Input: [133 126 150 118 130]
Output: 150
Input: [108 157 142 143 122 137 130]
Output: 143
Input: [127 136 158 149 137]
Output: 158
Input: [106 102 107 110  99]
Output: 107
Input: [158 142 146 147 144 157 154]
Output: 147
Input: [141 152 122 129 125 121 122]
Output: 129
---
[[122 120 117 137 136 143 137 125 131 127 124 131 127 138 122 134]
 [122 124 120 143 127 132 136 121 132 130 121 130 129 139 124 136]
 [118 120 119 134 132 142 134 125 127 127 121 132 127 135 124 137]
 [130 124 117 145 130 133 137 120 135 137 128 129 128 146 122 131]
 [119 120 119 136 131 140 135 124 129 127 121 132 128 136 124 136]
 [129 121 117 137 136 139 135 124 137 132 130 128 131 140 122 131]
 [123 128 122 150 123 127 136 120 132 133 121 128 131 141 125 137]
 [113 125 121 133 122 132 130 128 127 128 119 130 137 129 133 141]
 [129 124 118 147 128 131 138 120 134 136 126 129 128 145 123 132]
 [115 127 122 140 122 128 131 125 130 128 120 129 135 131 130 141]
 [122 132 124 154 122 127 137 120 134 138 121 128 133 140 126 140]
 [113 127 122 133 122 129 130 128 127 127 119 129 138 129 133 142]] gives 122

[[128 127 128 128 128 127 128 128 128 128 129]
 [122 128 134 134 127 132 130 126 126 126 130]
 [127 127 130 130 128 128 128 127 127 127 129]
 [124 128 132 132 128 130 129 127 127 127 129]
 [124 126 133 133 128 129 129 126 127 126 131]
 [132 138 118 119 123 136 126 132 130 134 114]
 [133 145 112 114 121 142 125 135 132 138 106]
 [127 143 120 122 121 144 127 132 129 134 111]
 [127 141 121 122 122 142 127 132 129 134 113]
 [135 137 115 116 124 133 125 133 131 135 115]
 [135 138 114 115 124 134 125 133 132 135 114]
 [122 128 134 135 127 132 130 126 126 126 130]] gives 122

[[139 115 122 147 116 139 146 134 126 120]
 [130 106 139 110 110 150 149 146 140 110]
 [145 131 114 152 111 121 149 144 113 127]
 [117 144 130 136 140 112 115 118 127 154]
 [132 129 142 118 131 139 128 123 149 107]
 [131 145 117 131 127 116 122 129 117 140]
 [141 142 128 112 125 124 126 131 135 117]
 [136 118 121 145 107 132 151 143 125 130]
 [140 141 129 111 123 124 127 134 129 109]
 [117 121 140 121 134 128 124 123 144 146]] gives 130

[[136 111 140 132 114 124 124 129 125 126 127 126 131 118 132]
 [139 129 143 131 106 130 115 119 124 124 130 128 114 126 139]
 [133 124 140 132 120 121 124 117 130 135 128 124 144 144 121]
 [126 155 140 151 128 114 127 139 127 133 128 132 116 133 143]
 [138 143 137 146 120 119 127 114 133 121 140 137 126 120 131]
 [135 146 136 129 124 122 114 130 124 124 124 116 146 120 113]
 [125 139 132 134 127 129 129 111 129 124 115 121 131 135 142]
 [136 135 136 121 131 121 136 135 133 103 140 127 127 121 115]
 [138 134 136 130 124 137 130 137 133 141 132 140 120 135 146]
 [103 149 113 139 136 117 142 127 129 131 138 127 142 120 121]
 [130 131 138 123 123 126 120 149 124 132 132 126 128 142 112]
 [131 148 129 133 140 125 133 130 135 123 128 129 124 116 141]] gives 139

[[139 149 113 128 117 128 126 127 124 126 125 114]
 [131 131 134 130 129 111 137 136 130 130 133 119]
 [128 133 137 126 141 115 134 136 122 139 147 133]
 [131 132 126 143 131 132 128 132 130 140 152 122]
 [133 135 125 133 129 132 125 131 120 139 149 120]
 [140 135 135 125 125 132 127 133 123 142 129 122]
 [120 138 135 125 141 111 129 119 120 137 129 123]
 [122 135 131 132 125 133 137 130 119 149 140 112]
 [143 134 120 127 123 134 131 141 129 120 135 131]
 [120 137 142 127 138 115 127 118 124 132 138 116]
 [135 123 132 125 145 127 138 134 129 140 128 128]
 [133 138 129 123 136 120 127 122 122 146 133 122]] gives 131

[[111 149 100 101 105 102 110 110 148 136]
 [102 144 108 118 151 142 144 145 144 131]
 [109 106 139 111 144 134 125 133 156 135]
 [120 142 156 121 140 117 109 113 156 119]
 [124 121 116 115 133 151 129 130 101 100]
 [151 106 107 123 155 124 102 129 107 147]
 [129 128 104 112 134 148 146 129 120 143]
 [123 142 143 145 108 149 104 153 126 155]
 [136 114 151 115 137 102 148 132 100 108]] gives 102

[[152 121 149 140 127 105 131 133 133]
 [134 126 118 135 142 134 125 130 106]
 [135 137 145 143 126 128 128 140 114]
 [115 129 125 143 135 132 129 132 131]
 [129 139 126 152 154 126 130 147 120]
 [103 129 138 115 121 135 118 129 131]] gives 134

[[147 125 136 132 142 128 123]
 [134 134 122 119 143 126 119]
 [123 136 112 119 138 126 126]
 [134 125 147 134 116 128 132]
 [149 124 122 133 150 128 125]
 [132 132 126 128 130 123 120]
 [116 126 130 131 123 144 152]] gives 134
---
116	101	105	121	106	127	135: 121, 135
151	112	137	103	122: 137, 151
110	111	134	111	99	138	150: 111, 150
127	128	137	132	149: 137, 149
126	128	128	149	131	129	135: 149, 149
128	118	115	154	128	131	132: 154, 154
---
[[113 117 121 126 112]
 [111 141 115 142 154]
 [130 133 133 130 134]] ans = 134

[[133 137 140 129]
 [148 124 115 120]
 [151 140 135 116]] ans = 116

[[122 156 123 143]
 [143 130 131 142]
 [106 135 143 108]] ans = 108

[[129 114 137 156]
 [137 144 132 142]
 [142 121 137 124]] ans = 124

[[119 107 136 134 120  98]
 [135 145 137 131 119 139]
 [129 114 135 113 109 137]] ans = 137

[[124 114 112 140 100 105]
 [122 114 114 138 100 108]
 [125 123 128 133 136 129]] ans = 129

[[120 130 127 109 120]
 [143 120 136 130 119]
 [125 156 130 116 134]] ans = 134

[[127 155 133 131 128 115]
 [132 150 132 128 127 116]
 [128 150 132 125 130 110]] ans = 110

[[136 141 127 114 138 124]
 [110 131 130 134 106 126]
 [133 136 126 114 139 127]] ans = 127
